Below are the code and all the weights of a small trained network. Each question names an input and a class and asks about switching units off, where a switched-off unit gives its printed mean instead of its output.

import numpy as np


def w(rows, s, z=0):
    codes = np.array(rows[::2]) - 128.0
    scale = np.full(codes.shape[1], s)
    scale[-1] = z or s
    return codes * scale


def norm(h):
    return h / np.sqrt((h * h).mean(-1, keepdims=True) + 1e-5)


def f(y):
    return y / 2 * (1 + np.tanh(0.7978845608 * (y + 0.044715 * y**3)))


def log_softmax(a):
    a = a - a.max(-1, keepdims=True)
    return a - np.log(np.exp(a).sum(-1, keepdims=True))


def net(x, mask):
    res = np.array(x, float).reshape(1, 7) / 4 @ E
    u = 0
    for l in range(4):
        y = f(norm(res) @ A[l][:, :-1].T + A[l][:, -1])
        res = res + np.where(mask[u : u + 4], y, B[l][:, -1]) @ B[l][:, :-1]
        u += 4
    return log_softmax(norm(res)[-1] @ U[:, :-1].T + U[:, -1])


A, B = {}, {}
E = w([
[152,126,180,191,54],'x0',
[211,204,83,82,122],'x1',
[136,194,158,161,165],'x2',
[131,154,237,130,227],'x3',
[254,76,158,111,128],'x4',
[150,102,149,29,123],'x5',
[88,183,150,121,103],'x6',
],0.0092)
A[0] = w([
[148,32,143,66,112,195],'0.n0',
[101,177,138,159,193,45],'0.n1',
[168,233,130,48,138,6],'0.n2',
[218,254,110,184,129,90],'0.n3',
],0.007,0.0017)
B[0] = w([
[167,132,196,150,91,221],'0.n0',
[181,17,235,173,115,173],'0.n1',
[187,220,105,92,236,212],'0.n2',
[143,177,84,235,255,253],'0.n3',
],0.0076,0.003)
A[1] = w([
[73,77,171,82,111,203],'1.n0',
[121,111,133,66,103,80],'1.n1',
[255,46,96,152,88,126],'1.n2',
[197,107,108,183,90,251],'1.n3',
],0.0089,0.0027)
B[1] = w([
[219,139,139,156,141,196],'1.n0',
[110,253,56,121,191,130],'1.n1',
[232,15,85,186,176,253],'1.n2',
[163,133,230,142,211,241],'1.n3',
],0.0065,0.0041)
A[2] = w([
[121,94,104,115,120,105],'2.n0',
[68,84,96,49,252,255],'2.n1',
[118,59,125,198,37,142],'2.n2',
[38,78,2,147,59,153],'2.n3',
],0.0069,0.0038)
B[2] = w([
[118,177,111,254,119,115],'2.n0',
[125,110,44,56,57,254],'2.n1',
[164,160,115,119,170,183],'2.n2',
[164,179,90,202,55,166],'2.n3',
],0.0087,0.0044)
A[3] = w([
[228,254,149,167,130,100],'3.n0',
[37,130,139,113,120,168],'3.n1',
[135,133,164,154,232,251],'3.n2',
[100,95,106,44,97,49],'3.n3',
],0.0086,0.0024)
B[3] = w([
[2,163,222,172,220,242],'3.n0',
[138,103,85,133,7,140],'3.n1',
[8,63,99,33,35,253],'3.n2',
[146,105,118,53,214,137],'3.n3',
],0.0062,0.0054)
U = w([
[91,61,194,129,139,141],'0',
[110,190,119,140,222,191],'1',
[100,174,10,185,42,147],'2',
[139,178,93,2,173,171],'3',
[56,59,58,92,120,2],'4',
[68,196,142,148,69,165],'5',
[95,130,83,134,134,4],'6',
[230,49,126,164,140,202],'7',
],0.014,0.0048)

Each question gives the input, the list of numbers given to net, and the class t.
The units are the neurons (one row each of A and B). Each row of codes is followed by its name. A weight is (code - 128) times the scale printed after its matrix; where a second scale follows, it is the last column's (A, B and U).
mask holds one flag per neuron, layer by layer. A switched-off neuron (its flag False) gives its mean, the last column of its row in B, instead of its output. The means were averaged over made-up inputs and are rounded, as every weight is.
A unit's drop is (log p(t) with every unit on - log p(t) with that unit switched off) / (log p(t) with every unit on - log p(t) with every unit switched off).
The circuit of an input: a set's keep is (log p(t) with only the set's units on - log p(t) with every unit switched off) / (log p(t) with every unit on - log p(t) with every unit switched off). Starting from the 12 units with the biggest drops (on a tie, the unit counted first), units are removed one at a time, each time the one whose removal leaves the highest keep (on an exact tie, the one counted first), for as long as the keep stays at least 0.8.
circuit, biggest first: the units of the circuit, biggest drop first
most important unit: the unit with the biggest drop
k most important neurons: the k neurons with the biggest drops, biggest first
top k neurons in layer l: the k neurons of layer l with the biggest drops, biggest first
drop of u: that unit's drop, to one decimal
input [-2,8,-5,-3,5,-5,8], class 1: most important unit	3.n0
input [-6,8,8,-7,1,0,-6], class 1: 2 most important neurons	[0.n3, 3.n0]
input [8,2,1,-8,-2,-6,-8], class 7: circuit, biggest first	[1.n3, 1.n2]
input [7,7,2,1,5,0,0], class 1: circuit, biggest first	[3.n0, 0.n3]
input [0,-3,-4,1,-8,-6,-4], class 2: circuit, biggest first	[2.n3, 3.n0]
input [7,4,-4,1,-8,-1,-5], class 5: 2 most important neurons	[2.n1, 3.n0]
input [-7,-2,5,3,7,-6,-1], class 0: top 2 neurons in layer 0	[0.n1, 0.n2]
input [8,-7,-4,-1,-5,4,-3], class 7: circuit, biggest first	[1.n0, 3.n0]
input [6,-7,-8,-5,-5,6,-3], class 2: 3 most important neurons	[2.n3, 0.n1, 1.n1]
input [-3,-7,6,2,-8,-5,2], class 2: top 2 neurons in layer 3	[3.n1, 3.n0]
input [1,-3,0,3,-5,6,0], class 3: 2 most important neurons	[3.n3, 2.n1]
input [-5,-3,-4,2,-2,-3,6], class 2: 4 most important neurons	[1.n3, 0.n2, 2.n3, 3.n1]
input [-3,6,7,-5,-3,3,4], class 1: 3 most important neurons	[0.n3, 3.n0, 3.n2]
input [-6,-8,-1,3,-7,-2,-3], class 4: most important neuron	[2.n1]
input [-8,1,2,1,-4,0,-6], class 4: 2 most important neurons	[1.n3, 2.n2]
input [-3,-8,1,0,-5,-3,0], class 2: 2 most important neurons	[2.n3, 1.n3]
input [7,6,-4,-2,1,0,5], class 1: 2 most important neurons	[3.n0, 0.n1]
input [-2,7,-2,-1,-3,-3,8], class 1: top 2 neurons in layer 0	[0.n3, 0.n2]
input [-8,-3,-3,5,-5,-3,-7], class 4: top 2 neurons in layer 0	[0.n2, 0.n1]
input [3,-3,7,7,5,-4,-4], class 0: most important unit	3.n2
input [4,4,7,4,8,1,0], class 1: drop of 1.n0	0.0
input [3,7,2,-1,-6,3,2], class 1: drop of 0.n3	0.2
input [7,8,5,-6,0,3,0], class 1: drop of 3.n0	0.2
input [2,5,2,-4,-3,-5,-6], class 1: drop of 3.n0	0.2
